Below are the code and all the weights of a small trained network. Each question names an input and a target symbol and asks about switching units off, where a switched-off unit gives its printed mean instead of its output.

import numpy as np


def w(rows, s, z=0):
    codes = np.array(rows[::2]) - 128.0
    scale = np.full(codes.shape[1], s)
    scale[-1] = z or s
    return codes * scale


def f(y):
    return np.maximum(y, 0)


def softmax(a):
    e = np.exp(a - a.max(-1, keepdims=True))
    return e / e.sum(-1, keepdims=True)


def log_softmax(a):
    a = a - a.max(-1, keepdims=True)
    return a - np.log(np.exp(a).sum(-1, keepdims=True))


def net(x, mask):
    ids = ['αβγδεζηθλμξσφψω'.index(c) for c in x.split()]
    T = len(ids)
    res = E[ids] + P[:T]
    u = 0
    for l in range(2):
        q, k, v = (res @ M[l].T for M in (Q, K, V))
        z = softmax(np.where(np.tri(T) > 0, q @ k.T / 4**0.5, -1e9)) @ v
        res = res + np.where(mask[u], z, O[l][:, -1]) @ O[l][:, :-1]
        u += 1
        y = f(res @ A[l][:, :-1].T + A[l][:, -1])
        res = res + np.where(mask[u : u + 16], y, B[l][:, -1]) @ B[l][:, :-1]
        u += 16
    return log_softmax(res[-1] @ U[:, :-1].T + U[:, -1])


Q, K, V, O, A, B = {}, {}, {}, {}, {}, {}
E = w([
[177,136,128,6,147,121,111,105],'α',
[105,197,145,166,127,157,62,73],'β',
[145,70,108,165,97,63,104,125],'γ',
[120,174,112,90,212,89,123,134],'δ',
[119,109,151,95,212,87,159,129],'ε',
[96,101,182,138,146,190,189,70],'ζ',
[154,139,179,108,67,192,105,83],'η',
[154,111,169,106,211,189,113,114],'θ',
[55,84,125,136,152,159,175,170],'λ',
[130,176,104,111,118,94,67,166],'μ',
[172,160,173,78,186,68,104,139],'ξ',
[142,166,88,162,173,118,181,170],'σ',
[112,143,80,125,90,164,226,148],'φ',
[100,140,141,145,97,96,143,212],'ψ',
[110,143,159,176,215,139,152,101],'ω',
],0.024)
P = w([
[42,35,160,2,124,15,6,196],'0',
[64,87,147,132,129,140,68,144],'1',
[98,113,133,142,146,143,92,128],'2',
[126,131,123,144,163,153,112,130],'3',
[146,144,115,145,172,166,122,121],'4',
[161,159,104,141,183,172,141,120],'5',
[177,172,101,139,187,183,154,116],'6',
[197,181,99,131,195,184,171,118],'7',
[203,193,96,128,195,186,188,115],'8',
[216,209,91,119,197,192,203,112],'9',
],0.0095)
Q[0] = w([
[34,8,123,91,255,176,160,82],'L0H1',
[119,122,122,104,87,135,183,229],'L0H1',
[111,131,163,185,56,168,82,188],'L0H1',
[53,153,138,32,140,134,68,238],'L0H1',
],0.0068)
K[0] = w([
[54,1,103,92,215,132,189,62],'L0H1',
[105,125,126,105,45,144,177,209],'L0H1',
[50,109,193,133,43,141,75,186],'L0H1',
[90,228,155,68,183,152,131,179],'L0H1',
],0.0065)
V[0] = w([
[125,58,141,126,67,114,26,40],'L0H1',
[206,12,3,196,83,43,96,160],'L0H1',
[46,142,221,237,196,66,56,107],'L0H1',
[27,60,202,168,25,112,176,108],'L0H1',
],0.0045)
O[0] = w([
[164,148,47,147,178,179,253,193,30],'L0H1',
[180,203,239,184,132,203,175,87,5],'L0H1',
[181,148,170,53,24,151,180,168,104],'L0H1',
[215,168,107,92,213,152,44,123,146],'L0H1',
],0.006,0.0014)
A[0] = w([
[175,162,98,106,70,117,103,147,108],'L0N1',
[109,66,101,76,6,178,170,153,1],'L0N2',
[102,36,108,131,91,24,50,144,104],'L0N3',
[58,153,115,173,160,96,106,134,87],'L0N4',
[73,82,177,167,115,111,72,37,113],'L0N5',
[108,166,130,161,96,157,78,152,204],'L0N6',
[167,181,134,154,221,129,96,146,64],'L0N7',
[89,110,226,145,110,161,70,91,72],'L0N8',
[63,46,134,107,126,87,94,140,153],'L0N9',
[129,161,114,220,119,133,133,99,84],'L0N10',
[106,159,186,42,120,166,101,139,174],'L0N11',
[85,174,118,86,138,167,143,66,102],'L0N12',
[90,170,164,158,129,167,190,154,32],'L0N13',
[124,202,177,115,141,90,155,144,91],'L0N14',
[177,69,185,97,150,90,187,143,133],'L0N15',
[81,141,139,166,144,114,41,108,33],'L0N16',
],0.011,0.0083)
B[0] = w([
[85,115,112,131,184,165,114,75,165],'L0N1',
[43,168,199,95,128,59,147,170,151],'L0N2',
[79,171,139,91,74,249,93,165,191],'L0N3',
[151,119,133,63,129,147,192,142,156],'L0N4',
[70,173,139,49,98,112,100,208,147],'L0N5',
[137,118,75,153,154,76,169,113,240],'L0N6',
[86,216,141,102,69,109,123,149,156],'L0N7',
[83,157,157,58,150,113,118,110,152],'L0N8',
[122,130,109,163,173,76,164,136,207],'L0N9',
[114,107,140,113,120,145,103,40,178],'L0N10',
[197,144,101,116,168,104,148,87,254],'L0N11',
[137,92,130,140,179,132,165,106,217],'L0N12',
[98,128,151,108,105,97,141,99,163],'L0N13',
[190,151,103,159,146,100,163,111,161],'L0N14',
[79,152,119,174,148,137,62,103,195],'L0N15',
[100,145,139,46,111,143,84,162,136],'L0N16',
],0.011,0.006)
Q[1] = w([
[126,119,50,159,131,77,156,80],'L1H1',
[156,9,170,111,115,125,51,131],'L1H1',
[123,191,129,177,149,147,180,96],'L1H1',
[99,187,69,128,129,134,193,70],'L1H1',
],0.012)
K[1] = w([
[161,62,141,146,62,152,64,157],'L1H1',
[82,182,87,37,174,254,125,185],'L1H1',
[217,34,224,223,75,122,99,163],'L1H1',
[149,17,148,253,79,132,63,15],'L1H1',
],0.0083)
V[1] = w([
[93,121,115,161,202,128,169,95],'L1H1',
[156,47,129,108,184,70,205,128],'L1H1',
[203,134,99,132,177,3,184,66],'L1H1',
[121,149,109,113,102,213,147,102],'L1H1',
],0.0054)
O[1] = w([
[188,177,137,151,75,218,63,170,254],'L1H1',
[130,219,102,167,164,173,86,130,140],'L1H1',
[119,96,77,156,255,164,91,230,222],'L1H1',
[132,92,141,144,179,66,121,154,148],'L1H1',
],0.0081,0.0035)
A[1] = w([
[202,10,139,76,75,43,129,144,175],'L1N1',
[45,129,52,61,154,125,84,202,2],'L1N2',
[43,138,164,139,19,75,105,129,241],'L1N3',
[90,118,74,156,52,55,181,156,220],'L1N4',
[58,69,126,183,62,61,198,214,143],'L1N5',
[53,44,217,169,166,122,162,190,202],'L1N6',
[82,119,60,141,40,100,147,53,47],'L1N7',
[111,56,123,129,56,124,46,179,128],'L1N8',
[177,107,227,87,186,88,129,61,126],'L1N9',
[105,83,115,115,129,14,49,77,43],'L1N10',
[189,183,157,85,53,36,186,111,100],'L1N11',
[81,147,151,174,31,116,227,243,112],'L1N12',
[62,33,140,76,89,44,169,79,91],'L1N13',
[174,24,184,60,136,168,163,91,9],'L1N14',
[173,66,74,181,129,176,133,70,63],'L1N15',
[95,98,106,104,55,2,51,187,164],'L1N16',
],0.0099,0.0069)
B[1] = w([
[148,94,77,77,163,192,138,196,182],'L1N1',
[126,158,192,114,79,136,132,89,254],'L1N2',
[153,150,116,185,158,154,163,143,194],'L1N3',
[161,151,142,127,218,160,120,145,254],'L1N4',
[115,102,148,88,106,78,75,124,201],'L1N5',
[137,170,127,121,153,138,73,106,193],'L1N6',
[159,178,63,119,121,128,171,76,203],'L1N7',
[126,65,176,60,42,1,136,40,148],'L1N8',
[75,185,123,127,73,149,117,176,249],'L1N9',
[108,170,34,139,120,90,158,142,152],'L1N10',
[188,109,152,143,49,88,145,189,228],'L1N11',
[139,149,144,46,108,125,86,58,203],'L1N12',
[44,56,165,160,134,109,137,91,236],'L1N13',
[130,96,112,107,124,222,74,156,172],'L1N14',
[138,73,126,152,107,84,137,131,221],'L1N15',
[105,111,133,167,134,135,61,126,150],'L1N16',
],0.012,0.006)
U = w([
[65,86,19,45,119,93,96,143,53],'α',
[87,158,49,101,81,89,141,55,2],'β',
[134,50,158,209,61,71,2,61,197],'γ',
[66,82,142,72,163,69,187,199,86],'δ',
[19,107,102,135,138,56,106,122,71],'ε',
[28,84,139,143,120,165,117,121,53],'ζ',
[139,87,125,86,68,177,129,149,78],'η',
[98,213,96,12,163,146,86,121,202],'θ',
[62,47,124,74,178,79,90,130,86],'λ',
[175,107,24,239,227,170,140,176,224],'μ',
[93,123,93,138,99,69,94,182,76],'ξ',
[193,131,177,117,116,99,167,110,47],'σ',
[121,42,151,72,162,122,219,53,115],'φ',
[177,41,131,72,164,68,100,186,117],'ψ',
[74,117,226,168,119,111,174,143,83],'ω',
],0.0071,0.0085)

Each question gives the input, a string of symbols that net reads in full, and the target symbol t.
The units are the heads (4 rows each of Q, K, V and O) and the neurons (one row each of A and B). Each row of codes is followed by its name. A weight is (code - 128) times the scale printed after its matrix; where a second scale follows, it is the last column's (O, A, B and U).
mask holds one flag per unit, layer by layer, with each layer's heads first. A switched-off unit (its flag False) gives its mean, the last column of its rows in O or B, instead of its output. The means were averaged over made-up inputs and are rounded, as every weight is.
A unit's drop is (log p(t) with every unit on - log p(t) with that unit switched off) / (log p(t) with every unit on - log p(t) with every unit switched off).
The circuit of an input: a set's keep is (log p(t) with only the set's units on - log p(t) with every unit switched off) / (log p(t) with every unit on - log p(t) with every unit switched off). Starting from the 12 units with the biggest drops (on a tie, the unit counted first), units are removed one at a time, each time the one whose removal leaves the highest keep (on an exact tie, the one counted first), for as long as the keep stays at least 0.8.
circuit, biggest first: the units of the circuit, biggest drop first
top k neurons: the k neurons with the biggest drops, biggest first
k most important neurons of layer l: the k neurons of layer l with the biggest drops, biggest first
input γ φ φ φ γ ζ, target θ: circuit, biggest first : (L1N6, L0N5)
input ψ ξ η, target θ: circuit, biggest first : (L0N8)
input η θ β φ ε θ ζ μ γ, target γ: top 4 neurons : (L1N8, L0N6, L0N9, L0N11)
input η φ γ ξ φ ζ ε β μ, target μ: top 2 neurons : (L0N3, L1N4)
input β γ β σ ζ ψ θ ε, target ε: top 4 neurons : (L1N13, L0N15, L0N3, L0N9)
input φ φ ξ η ψ φ θ ε ψ, target μ: top 3 neurons : (L0N14, L0N3, L0N6)
input ψ β γ γ φ, target θ: top 3 neurons : (L0N11, L0N2, L1N12)
input φ γ ψ ζ ψ λ, target λ: top 4 neurons : (L1N13, L0N3, L0N9, L1N5)
input μ γ θ φ φ φ γ η ζ, target θ: circuit, biggest first : (L1N9, L1N13)
input ξ γ η, target η: top 4 neurons : (L0N3, L1N11, L0N11, L1N14)
input φ φ φ β β, target μ: circuit, biggest first : (L0N6, L1H1)
input γ φ δ φ ζ β φ ω, target ω: 4 most important neurons of layer 0 : (L0N3, L0N7, L0N11, L0N15)
input α σ φ φ, target μ: circuit, biggest first : (L0N3, L1H1)
input γ φ β φ η φ β, target β: top neuron : (L1N7)
input γ γ ψ, target θ: top 3 neurons : (L0N3, L1N12, L0N12)
input μ ψ ζ φ σ φ φ ζ, target μ: circuit, biggest first : (L1H1, L0N12)
input φ φ ψ η θ μ ε η ψ, target μ: top 3 neurons : (L0N14, L0N3, L0N6)
input γ σ δ φ φ φ ψ, target ψ: 4 most important neurons of layer 1 : (L1N11, L1N1, L1N4, L1N5)
input α α γ θ σ θ φ η, target η: 3 most important neurons of layer 1 : (L1N14, L1N9, L1N11)
input ξ φ δ φ γ φ α σ, target σ: 2 most important neurons of layer 0 : (L0N7, L0N3)
input α γ δ μ φ γ, target μ: top neuron : (L0N12)
input η η ψ φ φ η η ξ β ξ, target μ: top 2 neurons : (L0N14, L1N12)
input ψ γ ζ ζ, target ζ: top 2 neurons : (L1N13, L0N3)
input φ ψ γ ε η ζ β, target β: 2 most important neurons of layer 0 : (L0N3, L0N10)
input φ θ θ φ φ ω γ γ, target μ: top 4 neurons : (L0N3, L0N11, L1N1, L1N3)
input μ ε ψ ε σ, target θ: top 3 neurons : (L0N7, L0N11, L0N12)
input σ μ η μ σ γ γ η ψ, target θ: circuit, biggest first : (L1N12)
input γ ε η γ φ, target θ: 4 most important neurons of layer 0 : (L0N11, L0N2, L0N13, L0N15)
input γ η φ η ε, target ε: 2 most important neurons of layer 0 : (L0N9, L0N15)
